Here is a tiny trained network, its code and every weight. The questions are about switching its units off for an input and a class, where a switched-off unit gives its printed mean instead of its output.

import numpy as np


def w(rows, s, z=0):
    codes = np.array(rows[::2]) - 128.0
    scale = np.full(codes.shape[1], s)
    scale[-1] = z or s
    return codes * scale


def norm(h):
    return h / np.sqrt((h * h).mean(-1, keepdims=True) + 1e-5)


def f(y):
    return np.maximum(y, 0)


def log_softmax(a):
    a = a - a.max(-1, keepdims=True)
    return a - np.log(np.exp(a).sum(-1, keepdims=True))


def net(x, mask):
    res = np.array(x, float).reshape(1, 8) / 4 @ E
    u = 0
    for l in range(4):
        y = f(norm(res) @ A[l][:, :-1].T + A[l][:, -1])
        res = res + np.where(mask[u : u + 5], y, B[l][:, -1]) @ B[l][:, :-1]
        u += 5
    return log_softmax(norm(res)[-1] @ U[:, :-1].T + U[:, -1])


A, B = {}, {}
E = w([
[222,171,75,69,161,115,199,176,140,146,27,86],'x0',
[167,178,219,106,71,141,81,106,96,254,142,201],'x1',
[223,156,121,155,189,80,180,118,191,67,103,127],'x2',
[130,149,148,176,80,88,126,105,134,121,137,133],'x3',
[84,154,71,152,158,56,19,95,179,102,107,112],'x4',
[146,123,166,123,153,96,141,22,88,128,96,84],'x5',
[172,54,42,26,172,162,75,117,152,139,137,62],'x6',
[84,120,86,74,139,148,70,108,100,210,164,74],'x7',
],0.0026)
A[0] = w([
[146,169,177,183,84,52,135,155,122,51,121,198,25],'L0N0',
[249,156,135,161,159,225,210,238,95,168,157,125,85],'L0N1',
[143,167,41,207,216,78,145,67,143,92,105,193,15],'L0N2',
[115,174,213,247,113,94,149,42,211,91,127,212,8],'L0N3',
[184,108,162,165,169,74,132,188,172,4,135,156,74],'L0N4',
],0.0024,0.0014)
B[0] = w([
[145,93,53,33,102,101,135,162,141,155,92,157,217],'L0N0',
[4,144,111,93,91,124,142,178,94,156,48,178,239],'L0N1',
[116,120,229,168,132,159,121,139,120,99,138,128,190],'L0N2',
[148,126,68,57,162,100,103,163,101,198,135,48,252],'L0N3',
[226,155,157,177,121,161,111,112,177,92,231,84,218],'L0N4',
],0.0041,0.0021)
A[1] = w([
[116,77,162,102,31,255,90,95,144,185,197,153,96],'L1N0',
[6,116,90,173,85,120,62,103,136,89,161,121,2],'L1N1',
[59,64,238,179,81,212,99,132,132,186,249,128,147],'L1N2',
[153,111,93,159,207,201,190,178,126,3,168,92,48],'L1N3',
[141,110,118,158,87,21,110,27,86,155,109,78,106],'L1N4',
],0.0031,0.00084)
B[1] = w([
[121,139,140,173,85,184,110,74,147,52,152,135,234],'L1N0',
[86,113,43,162,74,154,108,147,70,97,167,169,196],'L1N1',
[93,144,123,114,113,135,95,108,64,80,105,185,252],'L1N2',
[110,139,135,133,169,117,65,52,93,89,153,139,214],'L1N3',
[147,105,129,132,158,1,176,153,116,156,121,117,195],'L1N4',
],0.0056,0.0035)
A[2] = w([
[147,163,87,204,86,93,157,193,199,24,133,119,178],'L2N0',
[125,52,39,134,255,123,117,135,153,65,158,82,100],'L2N1',
[117,112,198,173,163,87,109,114,140,76,82,155,116],'L2N2',
[121,135,115,40,119,167,133,187,145,108,113,96,167],'L2N3',
[131,131,184,192,173,126,86,80,212,64,157,108,2],'L2N4',
],0.0038,0.0018)
B[2] = w([
[117,87,190,38,108,252,90,123,48,98,189,175,225],'L2N0',
[159,120,169,129,122,30,101,85,85,224,127,91,253],'L2N1',
[118,158,180,121,175,156,189,73,158,149,205,108,185],'L2N2',
[84,118,68,88,130,123,201,118,208,192,146,74,182],'L2N3',
[146,118,212,217,194,169,202,253,141,125,2,136,172],'L2N4',
],0.0044,0.0034)
A[3] = w([
[110,149,184,186,89,61,223,207,126,145,73,177,45],'L3N0',
[145,136,105,149,102,41,149,52,112,141,122,130,56],'L3N1',
[254,158,129,72,113,163,180,136,166,86,118,167,3],'L3N2',
[94,42,78,128,142,78,86,137,52,111,142,109,137],'L3N3',
[133,151,181,162,112,91,146,141,170,115,191,166,74],'L3N4',
],0.0039,0.00066)
B[3] = w([
[162,122,66,162,51,86,243,35,163,128,63,165,202],'L3N0',
[184,152,110,134,231,72,150,130,176,163,115,128,204],'L3N1',
[17,119,68,179,115,159,35,159,89,161,202,132,194],'L3N2',
[97,253,97,85,98,116,55,73,133,156,169,143,255],'L3N3',
[111,96,56,99,184,159,141,160,135,115,143,31,171],'L3N4',
],0.0047,0.0032)
U = w([
[144,142,71,86,198,1,73,73,142,211,142,31,182],'0',
[150,143,123,183,62,51,241,96,148,170,43,195,131],'1',
[95,102,51,57,93,214,247,226,153,163,87,114,132],'2',
[27,143,121,133,63,196,50,86,55,73,183,206,200],'3',
[123,83,144,177,105,112,129,188,167,78,54,77,4],'4',
[174,65,117,110,93,185,74,128,215,148,115,97,26],'5',
[177,85,153,192,163,158,69,251,174,104,153,141,62],'6',
[216,102,239,167,249,125,169,107,104,25,146,87,140],'7',
],0.0069,0.0037)

Each question gives the input, the list of numbers given to net, and the class t.
The units are the neurons (one row each of A and B). Each row of codes is followed by its name. A weight is (code - 128) times the scale printed after its matrix; where a second scale follows, it is the last column's (A, B and U).
mask holds one flag per neuron, layer by layer. A switched-off neuron (its flag False) gives its mean, the last column of its row in B, instead of its output. The means were averaged over made-up inputs and are rounded, as every weight is.
A unit's drop is (log p(t) with every unit on - log p(t) with that unit switched off) / (log p(t) with every unit on - log p(t) with every unit switched off).
The circuit of an input: a set's keep is (log p(t) with only the set's units on - log p(t) with every unit switched off) / (log p(t) with every unit on - log p(t) with every unit switched off). Starting from the 12 units with the biggest drops (on a tie, the unit counted first), units are removed one at a time, each time the one whose removal leaves the highest keep (on an exact tie, the one counted first), for as long as the keep stays at least 0.8.
circuit, biggest first: the units of the circuit, biggest drop first
unit that matters most: the unit with the biggest drop
top k neurons: the k neurons with the biggest drops, biggest first
top k neurons in layer l: the k neurons of layer l with the biggest drops, biggest first
input [-7,-8,-2,8,4,7,-6,3], class 0: top 2 neurons => [L1N4; L0N3]
input [2,-3,6,-8,-2,4,-7,7], class 7: circuit, biggest first => [L0N2; L3N3]
input [3,4,5,-5,-8,5,0,2], class 2: top 3 neurons => [L2N1; L1N4; L3N2]
input [0,2,7,-3,0,7,3,1], class 7: unit that matters most => L0N3
input [-5,8,2,6,3,2,-5,-8], class 1: circuit, biggest first => [L3N0; L1N3]
input [-2,1,4,-3,4,-4,-2,-4], class 6: top 3 neurons => [L0N4; L0N0; L2N4]
input [-3,3,8,1,4,4,6,-1], class 7: circuit, biggest first => [L2N4; L0N2]
input [-1,-2,1,-5,1,0,-6,-5], class 7: top 2 neurons => [L1N3; L0N4]
input [8,4,2,-2,-1,0,-3,6], class 2: circuit, biggest first => [L2N1; L3N3]
input [-2,-1,7,2,6,5,-6,-6], class 7: circuit, biggest first => [L2N0; L2N4; L2N2]
input [1,4,2,8,5,-6,1,-3], class 6: top 4 neurons => [L3N3; L1N2; L1N0; L0N3]
input [-3,-1,0,0,3,3,-6,-5], class 0: top 3 neurons => [L0N3; L0N0; L1N4]
input [-3,-2,-1,-3,4,1,-1,-6], class 7: top 4 neurons => [L0N4; L2N4; L0N2; L0N1]
input [0,2,5,4,-5,-6,0,7], class 2: unit that matters most => L0N1
input [3,4,-5,0,-6,-1,-6,-3], class 1: top 2 neurons => [L3N0; L2N0]
input [3,-3,-4,3,-2,-7,-8,3], class 1: top 2 neurons in layer 0 => [L0N4; L0N1]
input [2,-7,3,-5,6,-5,6,-8], class 7: top 2 neurons => [L2N4; L1N3]
input [4,1,-6,-3,4,-6,-7,-5], class 2: top 2 neurons in layer 2 => [L2N0; L2N1]
input [-1,6,8,-2,8,0,6,0], class 7: top 2 neurons in layer 2 => [L2N4; L2N3]
input [-3,1,-3,-7,-7,1,-5,-4], class 1: top 2 neurons in layer 0 => [L0N1; L0N4]
input [4,3,-5,1,5,-5,-8,-1], class 1: unit that matters most => L3N0
input [-8,1,2,4,5,8,2,1], class 0: top 2 neurons => [L1N4; L3N1]
input [-1,2,-3,8,6,1,-6,7], class 0: top 2 neurons in layer 0 => [L0N3; L0N1]
input [7,-8,7,8,2,-4,-5,3], class 7: top 2 neurons => [L1N3; L2N0]
input [1,8,-6,5,6,5,-5,-8], class 1: top 2 neurons in layer 3 => [L3N0; L3N3]
input [8,2,-8,-3,-1,0,-1,4], class 2: top 2 neurons in layer 2 => [L2N1; L2N3]
input [-3,-7,3,-4,6,0,1,-8], class 7: unit that matters most => L2N4
input [3,6,6,1,-8,5,6,-1], class 2: top 2 neurons in layer 3 => [L3N2; L3N3]
